Both labels of each row:
[ -3.9   6.4  -1.7   5.7   5.7   1.7  17.4  -9.0  11.2  -4.5  -7.3   6.7
  -8.3 -12.6  -7.3  12.4 -35.0  -7.9  -0.6 -13.9   5.0   5.7   1.8   8.1
 -14.0   3.1   9.0   8.9 -11.0  11.9   6.4   9.9   0.1  16.4  -2.8  19.5
  10.2 -18.3  -3.4   3.6  -3.9   9.4] => F, j420
[ -4.8  -0.3  -3.2  11.9  28.7   4.3   8.4 -12.0  -1.4  19.8  11.2   7.0
   3.8  -3.2   3.6  -6.8 -31.8  -6.9 -14.5 -13.6  10.5  18.3 -16.0   1.7
  -5.7  -1.6 -28.3  10.3  -4.4   5.1  12.5   6.5   7.6  29.4  -7.9 -13.8
   0.5 -30.3  -3.6  42.8  -8.0   6.8] => F, j729
[-12.7  11.3   1.1  19.3  33.0   7.6   8.0   6.9  19.5  27.4  -0.2  12.3
  20.9 -10.7  -1.2  -9.7 -10.7  -7.7  16.3  -3.6  17.0   3.9  -3.9  -3.0
  -4.3  -9.7  -2.6   8.5  -7.2  12.4  17.1  -3.5   0.7  17.1  -7.4   0.5
   0.8 -29.3   0.1   5.7 -11.6   8.0] => F, j729
[ -3.6  11.2  17.8   5.0   0.2  -5.0   6.1  -1.4  -2.0  -8.5  -5.1 -14.6
   0.1  13.4 -12.8  42.6 -22.4  24.4   8.7  -6.5  -6.8  -1.6 -32.7   5.4
 -10.7   0.7  19.4  21.7   6.9   1.6  10.3   5.8  -4.6   0.0 -28.4  29.2
   4.3  26.3  -2.4  46.0  -4.5  16.6] => F, j173
[-22.2   4.1  -7.2  -9.6  14.4   5.2  17.1   6.0 -25.2   8.6   0.5   8.2
  15.1   6.1 -11.5   7.4 -13.3  -5.1  -4.7 -15.0   8.3  13.6 -28.7  17.7
 -10.1   7.6 -14.7  10.8  -9.2   9.8  13.2 -11.6  -6.5  15.4 -15.0 -28.7
   4.9 -55.0  -4.5  26.5 -22.3  18.7] => F, j729
[ -9.6   3.8   3.5  17.1  16.8   5.2  12.6   3.0   5.5  -5.7 -23.7   2.2
   6.4  -8.5  -4.5   2.1 -22.6 -12.0 -12.1 -15.2  12.8   5.1  -0.4   0.2
 -18.7  -0.8 -12.4  -0.5  -9.5  15.9  19.0 -34.0   1.4   8.3  -6.6 -10.9
   0.5 -70.5  -4.4  50.6 -11.2  11.4] => F, j729
[-73.0   3.6  15.6  40.2  36.8   2.6  -1.0   7.4  -0.6  31.6   8.5   0.1
  -3.4  24.5  -2.1  -7.0   1.8   2.8  25.0   8.3  17.4  -5.6  -6.3  -0.9
   5.8   2.7 -26.3   5.4  10.5  -2.1 -30.3 -14.1  -0.3  26.6 -12.7 -65.9
 -15.8 -65.2   4.9 -12.8 -35.5  -9.4] => Y, j729
[ 20.1   2.8  -0.5   2.8  -9.4   0.0  -2.3  -3.6  -8.7  -5.6  -7.0   8.3
   6.9  -3.1  -2.8  -0.8 -31.1  13.3   7.6 -14.0  -5.8  14.6 -17.0  14.5
 -22.7   4.9   5.6 -10.9  -6.1   7.8  30.5   8.9   2.2   0.7 -12.9  29.7
  18.6  19.9  -4.6  28.7  -3.1   5.5] => F, j554
[-21.0   7.4 -12.7  14.4  21.7 -16.3   5.7  12.1   8.9  20.7  -3.5   6.6
  22.0   7.4  -8.8   6.9 -15.8   3.8   8.8  -3.7  -1.1   5.4 -21.3  15.1
 -47.6   2.8  24.7   4.1 -23.7   4.8  26.4 -17.2   3.6  31.8  -2.7  -4.8
  -4.7 -20.7  -4.2  26.0 -18.5  30.0] => F, j420
[-11.2  22.6 -10.9  11.0  17.3  16.5   4.8  16.2   1.6  10.1  -0.3  18.1
  21.1  19.3  -4.1   4.0  -6.9  -3.1   1.7 -15.0  -0.5  10.6 -14.5  13.9
 -21.4  -0.5   0.8   8.4  -9.7  -2.8  12.9 -15.5  -6.2  25.8   5.3   1.3
   5.1 -12.9  -7.2  32.5 -18.8  16.4] => F, j420
[-73.6   2.5   1.3 -12.4  33.1   5.3  -3.3  -6.5  -1.5  21.1   2.3   7.0
  -5.4  42.9 -24.6   4.4  -3.3   1.4   1.3  11.1  17.5   6.6  -1.3   6.2
 -22.2  -5.9 -19.3  -3.2  -0.1 -12.7 -20.8  -6.9  -0.7  41.4 -16.8 -61.8
  -1.7 -34.1  12.3  34.4  -1.7   6.4] => Z, j420
[-16.6  10.1  -2.8  18.1  36.2  -9.8   6.4  10.2  -1.8   8.4  -2.9  -3.7
   4.7   5.4 -10.6  -1.3 -26.5  -6.8 -12.1 -17.3  -2.5  25.4 -23.4   5.4
   0.0   8.3 -22.8   3.1   0.0  11.1  21.5 -21.2  -7.3  20.6  -4.3 -15.6
   9.2 -40.1   1.6  34.5 -28.5  17.8] => F, j729
[-60.7  -3.8   9.6   6.6  28.9 -16.8 -10.2  17.1  16.0  20.0   5.2   8.2
  -0.4  62.7  -5.1   0.2 -34.7  10.4  43.5   0.4   4.7  14.1 -15.5  -5.5
 -14.3   6.5   1.7   6.9   6.1   4.9 -19.1  -1.7 -12.2  32.2 -15.5 -16.0
   5.3  -1.0   7.1  -0.5 -12.1  17.1] => Y, j420
[-37.3 -14.0   5.7   6.3   8.5  -3.1  -5.7  25.9  17.1   4.9   9.2   4.2
  -5.7  24.7   4.1  -2.7 -33.2  -5.7  27.0  -7.3   6.2  -2.0   8.7   0.8
  21.2  -1.5 -28.4   0.8  10.1   6.5 -17.3   5.0 -21.1  19.5 -23.6 -43.8
   3.2 -29.5  -4.9  17.6 -13.9  19.3] => Y, j729
[  5.9   4.5  -7.1  -7.3   7.4   7.7  -1.2   2.3  17.9  -7.3  -4.7  13.1
  -3.6  16.0  -5.9  -0.6 -11.7  -4.1  15.0  -8.4  -3.4  -7.0  -9.4  13.2
 -17.5   5.7   9.7  -8.4  -4.8   3.3  10.3  -4.9   1.9  15.8  11.5  15.8
   0.0   9.7  -4.9  50.6  -3.1  17.6] => F, j173
[-36.7   4.2  10.8  -5.5  11.7  -3.6 -15.1   1.5  13.1  18.9   6.3  -7.2
  -7.3  40.0   2.1  -2.6  -8.3   3.9  13.9  10.0  -6.1   2.8  -1.7  11.3
   0.2  -2.0 -22.6  -7.7  10.9 -15.0  32.3  -8.0  -3.7  31.7  -3.9 -58.0
  -1.0 -22.7   3.2  49.3  -9.4   5.4] => Z, j420
[-11.4   3.9  -0.9  -3.2  22.1   9.4  -4.0  15.6  -7.7  -1.6   6.8   0.2
  -3.5  13.7   2.0   1.9 -18.6  -9.6   2.2 -11.8  11.6  26.0   0.1   0.3
   0.3  -2.3  -7.5  -5.3  -8.7 -18.1   6.7  -5.5  -0.2  12.7  -7.1  -6.7
   7.5 -27.7   7.8  23.9 -29.9  28.4] => F, j729
[-42.1  -0.5   5.4  -0.8  22.0  -3.3  -2.3  18.6   9.4  11.8   2.4  -1.2
  -7.9  41.6 -11.5   1.2 -28.9   6.9  32.5   4.9   5.1 -10.6 -25.3   1.6
  -6.5   7.2  -2.0   0.3  14.2   6.9 -17.6  17.1  -6.8  27.6  -2.1 -23.0
  -4.0  -0.4   1.6  35.0  -6.4   8.5] => Y, j529
[-72.9   6.5 -18.3  21.8  23.6   1.2  -8.9  40.0   9.3  38.4 -16.7   6.7
  -1.3  82.8   0.8  -0.3   7.0  -0.6  18.6   4.6  -4.4 -12.8 -16.8  -8.5
 -22.6   1.4  17.5  -9.6  -4.3  -1.2   3.6 -37.4 -14.4  49.7  -3.2 -35.5
  -2.6 -30.8   6.9   2.3 -21.2  10.2] => Y, j420
[-80.4  -0.1   7.1  18.1  15.8   1.0  -5.1  35.4   8.3  20.2   4.5   4.8
  -3.5  64.2   2.6  -4.0   3.0   3.2  34.8  10.0  -6.1 -13.5 -14.9   0.9
  -5.5   5.9  12.7  -5.6   7.5  -4.6 -24.4 -32.7 -10.9  24.3  -8.5 -58.8
  -6.5 -22.7  -3.2 -25.8 -26.8  11.2] => Y, j420
[-16.5   6.1  -2.7   9.0  23.8   3.9   6.3   2.6  -7.4  10.2   6.9  15.9
   2.9  18.3  -6.6 -15.6 -10.9  -3.6  -2.3 -15.9  15.1  15.4 -14.1   7.0
  -8.5  15.8 -22.9  13.2 -14.5  10.2  14.1  -8.5  -4.3  34.2   8.2 -27.3
   8.8 -60.5  -2.3  54.7 -14.4  22.6] => F, j729
[  2.0   3.4 -19.0   3.7   6.0   1.6   1.0  23.1   4.4   4.0  -6.4   3.4
   7.6  38.4  -7.9   0.7  -6.9  15.5  -7.4  -1.3  -3.3   1.9 -24.7  20.7
 -32.4   7.6  41.3   3.0  16.2   9.4  26.7  -7.1  -8.3  18.2  -8.5  25.1
   3.8  23.2  -3.2  37.2  -2.8  18.4] => F, j420
[-38.7 -12.0  -0.5 -32.9  13.1  -9.3  -7.8  15.3   5.4  13.1  -1.6 -12.1
  -4.6  43.9  -4.2   9.5  11.8   3.1  -9.8  23.5   3.0   1.0  -6.5  -0.2
  -2.2  -6.3 -24.1  -0.6   0.7 -10.1 -32.2 -17.5   3.4  21.6  -2.7 -49.6
  -8.2 -37.6   8.1  10.8  -9.6  13.5] => Z, j420
[-65.2  -5.1  24.5   3.4  15.0  -7.9  -9.2   5.6   3.7  27.1  -5.2  -2.0
  12.1  70.5   1.5  -0.7  15.3  -2.8  28.4  13.7  -5.1 -25.9 -11.3   3.0
 -22.5  18.7  19.2 -10.2  19.3 -12.6 -23.5 -26.8 -11.4  34.5  -1.1 -47.6
 -12.4 -10.1  -3.1 -11.0 -15.6  -2.4] => Z, j420
[-18.0   1.2  14.1  -0.9  11.7  -4.1   1.0  15.1   9.6  15.6   6.4  -0.4
 -17.2  16.0   2.8   2.1 -30.6  -6.9  19.0  -5.9  19.3   1.4   1.7 -11.5
  19.8   8.8 -38.8  -5.3  19.2  10.7 -21.6   4.9  -1.9  16.6 -17.4 -46.4
  -0.4 -40.0   8.1  36.2 -17.1  20.4] => Y, j729
